Below is a small trained network, with its code and all its weights. Each question gives an input and a target symbol and asks what happens when units are switched off, that is, made to give their printed mean instead of their output.

import numpy as np


def w(rows, s, z=0):
    codes = np.array(rows[::2]) - 128.0
    scale = np.full(codes.shape[1], s)
    scale[-1] = z or s
    return codes * scale


def norm(h):
    return h / np.sqrt((h * h).mean(-1, keepdims=True) + 1e-5)


def f(y):
    return np.maximum(y, 0)


def softmax(a):
    e = np.exp(a - a.max(-1, keepdims=True))
    return e / e.sum(-1, keepdims=True)


def log_softmax(a):
    a = a - a.max(-1, keepdims=True)
    return a - np.log(np.exp(a).sum(-1, keepdims=True))


def net(x, mask):
    ids = ['Φαγελμ'.index(c) for c in x.split()]
    T = len(ids)
    res = E[ids] + P[:T]
    r = norm(res)
    for j in range(3):
        rows = slice(3 * j, 3 * j + 3)
        q, k, v = (r @ M[0][rows].T for M in (Q, K, V))
        z = softmax(np.where(np.tri(T) > 0, q @ k.T / 3**0.5, -1e9)) @ v
        o = O[0][rows]
        res = res + np.where(mask[j], z, o[:, -1]) @ o[:, :-1]
    y = f(norm(res) @ A[0][:, :-1].T + A[0][:, -1])
    res = res + np.where(mask[3:15], y, B[0][:, -1]) @ B[0][:, :-1]
    return log_softmax(norm(res)[-1] @ U[:, :-1].T + U[:, -1])


Q, K, V, O, A, B = {}, {}, {}, {}, {}, {}
E = w([
[132,128,208,119,149,164,121,79,114,123,125,138],'Φ',
[64,42,170,53,25,105,160,173,145,135,233,104],'α',
[115,110,184,140,101,100,140,110,96,111,6,159],'γ',
[143,117,160,126,171,131,85,184,33,102,133,89],'ε',
[88,115,157,98,223,116,163,193,113,121,127,179],'λ',
[130,95,127,110,171,119,105,109,147,138,84,38],'μ',
],0.02)
P = w([
[103,95,80,143,113,97,112,1,92,163,140,167],'0',
[47,126,85,156,140,172,117,81,108,131,102,94],'1',
[138,122,118,147,144,86,172,26,87,154,130,131],'2',
[72,78,143,179,161,183,104,128,112,137,122,78],'3',
[129,178,116,139,118,87,107,95,106,210,113,130],'4',
[147,63,155,154,180,138,150,97,84,61,143,97],'5',
[112,202,155,177,124,129,88,174,137,229,126,88],'6',
[220,79,120,76,124,93,161,93,80,77,147,102],'7',
[105,183,150,113,86,121,30,200,182,165,126,120],'8',
[246,180,118,32,90,72,126,130,116,114,125,118],'9',
[184,104,170,80,106,162,88,195,207,82,128,113],'10',
[129,175,148,33,136,100,92,151,29,248,106,158],'11',
],0.013)
Q[0] = w([
[11,168,114,168,104,215,55,194,178,134,104,127],'head 1',
[48,111,213,135,136,86,87,120,76,252,117,143],'head 1',
[125,151,27,174,111,123,142,115,125,218,169,147],'head 1',
[134,117,148,126,186,105,115,127,148,87,130,102],'head 2',
[118,141,153,72,133,66,114,135,132,113,143,89],'head 2',
[140,122,193,95,148,88,92,164,105,136,82,101],'head 2',
[149,72,133,115,120,191,124,169,110,48,125,117],'head 3',
[187,140,109,100,126,72,167,100,80,122,159,128],'head 3',
[102,103,105,153,149,155,211,72,184,106,124,145],'head 3',
],0.014)
K[0] = w([
[200,37,102,94,163,80,221,62,60,59,135,126],'head 1',
[222,41,222,107,114,174,175,199,185,103,131,104],'head 1',
[51,81,128,243,163,199,158,104,84,174,121,99],'head 1',
[135,182,140,92,100,148,166,152,138,165,117,133],'head 2',
[69,96,119,151,109,128,150,104,122,147,146,132],'head 2',
[138,122,122,136,53,137,166,178,133,103,180,99],'head 2',
[151,247,116,81,81,78,163,146,123,211,140,114],'head 3',
[6,137,175,173,105,154,12,193,187,120,112,129],'head 3',
[66,190,65,236,148,140,138,81,41,196,117,127],'head 3',
],0.011)
V[0] = w([
[157,159,188,65,98,237,56,44,86,142,228,81],'head 1',
[125,129,219,137,113,171,251,125,107,61,145,225],'head 1',
[114,93,185,165,42,159,174,67,207,110,53,127],'head 1',
[227,121,157,155,141,123,50,141,132,112,87,93],'head 2',
[167,68,159,142,9,83,109,187,126,107,210,72],'head 2',
[55,152,82,188,76,93,125,58,117,88,125,87],'head 2',
[134,159,55,189,92,112,157,149,21,59,134,119],'head 3',
[113,83,108,71,182,128,207,105,182,161,224,105],'head 3',
[126,121,155,101,2,171,104,141,120,99,190,89],'head 3',
],0.0068)
O[0] = w([
[117,178,81,150,132,255,58,74,119,119,131,109,254],'head 1',
[166,151,120,105,93,134,159,74,65,50,157,134,139],'head 1',
[144,96,128,179,108,120,76,91,205,55,166,126,146],'head 1',
[71,85,102,137,94,134,101,132,123,194,163,191,69],'head 2',
[188,132,116,74,198,51,139,96,178,160,139,74,204],'head 2',
[157,164,165,147,138,169,134,185,179,170,136,127,156],'head 2',
[103,62,155,73,159,127,120,160,123,145,133,89,45],'head 3',
[186,154,138,184,155,93,149,126,136,148,85,167,115],'head 3',
[169,54,118,148,129,163,148,186,77,150,128,105,111],'head 3',
],0.011,0.0064)
A[0] = w([
[142,117,123,133,122,185,101,140,182,162,186,129,90],'neuron 1',
[65,90,108,127,9,114,107,132,134,111,106,125,125],'neuron 2',
[166,192,176,94,153,136,181,136,87,92,77,106,84],'neuron 3',
[112,109,113,199,137,125,101,160,144,181,80,164,2],'neuron 4',
[112,103,145,124,160,122,145,145,138,159,102,127,85],'neuron 5',
[11,113,128,106,44,128,116,163,122,129,187,166,66],'neuron 6',
[125,188,121,118,139,123,177,156,165,102,185,102,21],'neuron 7',
[129,107,127,138,134,62,159,185,137,175,96,148,126],'neuron 8',
[105,128,107,122,146,113,108,129,56,121,100,151,141],'neuron 9',
[104,136,140,100,108,132,159,186,70,167,115,135,72],'neuron 10',
[119,122,112,116,124,145,110,116,115,135,166,123,93],'neuron 11',
[160,94,138,108,185,105,118,91,170,112,124,147,131],'neuron 12',
],0.014,0.0045)
B[0] = w([
[91,149,158,146,136,105,159,137,42,67,80,218,188],'neuron 1',
[198,113,141,116,172,123,172,82,148,167,252,161,200],'neuron 2',
[164,58,75,82,92,69,65,222,137,96,136,182,254],'neuron 3',
[95,134,30,184,224,4,54,172,125,172,134,212,173],'neuron 4',
[117,84,114,78,174,155,79,99,171,135,113,161,168],'neuron 5',
[191,161,168,93,84,13,243,118,157,231,254,76,205],'neuron 6',
[97,176,68,136,231,191,79,167,161,163,63,208,157],'neuron 7',
[113,121,121,161,177,127,35,62,95,24,138,142,175],'neuron 8',
[199,156,187,72,147,96,185,113,186,119,100,95,188],'neuron 9',
[69,159,143,165,109,166,136,80,171,139,65,48,177],'neuron 10',
[72,131,105,103,159,113,91,100,57,109,102,89,167],'neuron 11',
[79,123,139,99,69,95,139,127,142,172,186,163,215],'neuron 12',
],0.0086,0.0089)
U = w([
[167,143,143,122,122,234,66,63,88,69,152,149,189],'Φ',
[212,59,163,165,124,199,115,190,47,140,138,125,79],'α',
[144,98,124,160,45,124,132,130,116,163,254,112,254],'γ',
[131,140,177,112,159,178,161,84,129,173,62,59,125],'ε',
[99,135,165,100,27,80,121,127,85,55,66,138,19],'λ',
[83,121,84,152,167,136,87,145,105,153,161,214,5],'μ',
],0.0054,0.00077)

Each question gives the input, a string of symbols that net reads in full, and the target symbol t.
The units are the heads (3 rows each of Q, K, V and O) and the neurons (one row each of A and B). Each row of codes is followed by its name. A weight is (code - 128) times the scale printed after its matrix; where a second scale follows, it is the last column's (O, A, B and U).
mask holds one flag per unit, heads first, then neurons. A switched-off unit (its flag False) gives its mean, the last column of its rows in O or B, instead of its output. The means were averaged over made-up inputs and are rounded, as every weight is.
A unit's drop is (log p(t) with every unit on - log p(t) with that unit switched off) / (log p(t) with every unit on - log p(t) with every unit switched off).
The circuit of an input: a set's keep is (log p(t) with only the set's units on - log p(t) with every unit switched off) / (log p(t) with every unit on - log p(t) with every unit switched off). Starting from the 12 units with the biggest drops (on a tie, the unit counted first), units are removed one at a time, each time the one whose removal leaves the highest keep (on an exact tie, the one counted first), for as long as the keep stays at least 0.8.
circuit, biggest first: the units of the circuit, biggest drop first
most important unit: the unit with the biggest drop
k most important neurons: the k neurons with the biggest drops, biggest first
heads that matter: for each layer, one digit per head in row order, 1 if its drop is at least 0.15 and else 0, layers parted by /
input γ Φ Φ ε Φ Φ ε Φ ε ε Φ, target ε: 2 most important neurons -> neuron 10; neuron 3
input Φ λ α γ γ λ α, target λ: heads that matter -> 100
input λ ε λ Φ, target λ: most important unit -> head 1
input Φ μ Φ, target μ: circuit, biggest first -> head 1; neuron 4
input μ α Φ Φ Φ λ Φ Φ μ μ α, target μ: heads that matter -> 110
input μ μ λ λ, target λ: heads that matter -> 110
input γ ε α γ γ ε ε μ α λ, target α: heads that matter -> 001
input Φ γ μ μ, target μ: circuit, biggest first -> neuron 4; head 2
input Φ μ Φ α ε α λ α α α α, target α: heads that matter -> 001
input Φ λ ε, target λ: circuit, biggest first -> head 1; head 2; neuron 10
input μ λ ε Φ Φ Φ γ μ, target γ: circuit, biggest first -> head 2; head 3; neuron 6
input Φ μ γ Φ γ Φ, target γ: circuit, biggest first -> head 2; head 3; neuron 6
input Φ μ Φ μ Φ Φ γ ε, target γ: circuit, biggest first -> head 3; head 2; neuron 6
input λ μ λ γ γ ε λ, target ε: circuit, biggest first -> neuron 10; head 1
input α α Φ, target α: 2 most important neurons -> neuron 3; neuron 6
input μ Φ Φ γ ε, target γ: circuit, biggest first -> head 2; neuron 6; head 3
input Φ μ Φ μ γ ε γ, target ε: heads that matter -> 111
input γ Φ ε μ Φ μ Φ Φ γ, target Φ: heads that matter -> 100
input γ λ ε α Φ γ Φ μ α γ, target α: heads that matter -> 001
input γ Φ α ε α, target ε: 2 most important neurons -> neuron 10; neuron 3
input ε μ Φ μ γ, target μ: heads that matter -> 100
input Φ λ Φ λ Φ λ γ ε μ, target ε: heads that matter -> 110
input ε λ ε λ, target ε: heads that matter -> 100
